In the rows, zero is written as 128.
Each row has a class, written after it.
[195 121 101  77 140 159 127 106 188  93 132 142 132 133 131 103 146 125
 111 153 150 156 102 137  67 148 131  69 159 143 237 118 119  92 137 131
 131 118 115 147 132 155 140 157 164  43  87  72 124 150  88  92 129 111
 180 139 143 144 111 112 172 114 113 152 145]  Z_931
[174 115 121  83 173 122 140 106 132  93 134 136 151 125 117 122 136 146
 137 157 140 144  94 129 102 144 107  98 163 127 194 103 111  94 131 134
 132 122 141 170  86 145 125 140 147 101 109  87 135 145 119 113 112 108
 161 137 136 143 109 126 140 121 118 141 144]  Z_931
[163 134 136 104 154 119 132 129 128 113 130 127 179 140  97 136 128 150
 137 129 129 131 143 135 147 130 103 112 125 129 125 140 143 133 134 135
 143 119 127 137 105 145 136 139 113 130 137 113 133 140 128 129 109  99
 129 110  98 142 134 154 142 123 134 147 143]  Z_385
[151 136 100 149 144 112 128 112 121  98 118 142 112 115 120 143 137 146
  93 123 137 123  91  84  72 114 160 124 139 132 192 127 154  95 119 104
 131 155 135 102 113 112 160 126 121  69 121  74 111 121 127 120 133 149
 161 120 136 127 128 138 132 118 160 156 121]  Z_364
[116 123  98 148 127 116 114 118 128 117 127 143 100 136 120 134 121 136
 120 119 128 116 102 113  88 110 161 149 138 128 193 122 139  94 111 131
 122 159 136 110 146 108 137 124 144  91 117 113 117 122 130 130 149 139
 160 102 149 128 117 127 125 160 146 158 132]  Z_364
[155 127 113 113 142 120 129 104 134 107 125 126 145 121 135 119 132 102
 109 146 132 147  95 127 114 142 110  65 150 121 146 102 135 120 120 104
 115 115 134 143 135 163 129 126 189 100 126 106 127 140 131 125 130 128
 155 127 147 131 128 137 127 125 130 139 167]  Z_931
[169 121 111 104 152 152 127 104 157 105 123 137 133 134 127 118 138 140
 113 144 149 140 130 116  93 142 129  93 147 144 213 129 145 140 135 124
 127 106 130 117 123 142 147 148 148  84 104  93 126 143  95 110 119 111
 178 114 125 131 126 112 162 138 124 145 135]  Z_931
[180 151 114 110 167 145 125 142 161 118 119 123 151 152 133 133 125 148
 112 133 145 149 128 118 118 137 120  70 136 147 148 122 157 135 133  88
 132 120 127 130 100 150 139 147 113  83 120  79 128 142 111 127 113 116
 146 107  93 124 145 133 160 125 137 176 148]  Z_385
[156 136 100 133 139 123 131 124 139  94 137 112 123 123 122 132 130 141
 107 127 133 122  87  82  70 114 159 121 121 139 205 115 146  76 110 102
 148 148 131 100 122 122 136 128 133  61 120  91 117 136 120 117 181 142
 155 134 166 133 125 143 138 135 157 174 153]  Z_364
[181 125 118 114 152 137 146 125 128 107 125 138 118 130 105 118 134 139
 113 112 141 125  75  65  46 139 167 142 157 144 252 144 123  58 137 133
 148 143 131 120 106 113 138 128 131  41  94  71 123 126 108  92 167 127
 181 132 133 130 119 124 150 119 147 138 134]  Z_364
[156 113 119  91 166 137 142  95 145  96 132 122 146 108 139 126 127 131
 124 133 145 148 109 132  69 165 119  92 148 120 197 110 133  88 129  97
 119 107 133 144  98 165 132 134 150  76 101  74 145 179 110 115 145 124
 161 135 135 144 119 116 140 114 116 144 143]  Z_931
[169 125 149  92 170 121 135 123 119 133 120 121 162 137 134 131 121 145
 151 155 140 164 134 153 146 150  82  65 143 132 126 109 124 113 147 121
 135 111 132 177  94 153 119 135 108 141 123 118 163 135 118 121 106 104
 165 117  93 153 121 110 143 112 121 118 135]  Z_385
[ 97 121 116 189  98 103 124  70 135 137 103 121 128 105 110 129 120  89
 111 117 133 116 115 122 107 120 121 121  98 127 127 122 173 132 111 102
 109 142 136  96 139 124 126 111 142 161 107 132 138 103 162 148 130 175
 155  97 164 140 101 161 110 128 143 122 149]  Z_364
[192 153 125  84 172 141 128 147 139 107 125 119 223 148 125 149 115 172
 120 139 147 142 132 103 127 135 126 124 139 145 157 136 137 129 124 138
 146 123 132 144  95 140 133 137 111  85 114  98 146 149 117 123 112 102
 136 114  90 142 153 114 157 134 136 174 124]  Z_385
[199 128 136  82 151 136 135 146 113 107 134 137 139 147 124 131 124 179
 133 152 121 147 131 126 151 124 111 113 140 132 134 139 116 132 144 150
 147 155 136 142 107 136 140 167 115 200 126  99 114 137 126 103  94  97
 151 116  97 137 145 114 161 126 142 155 184]  Z_385
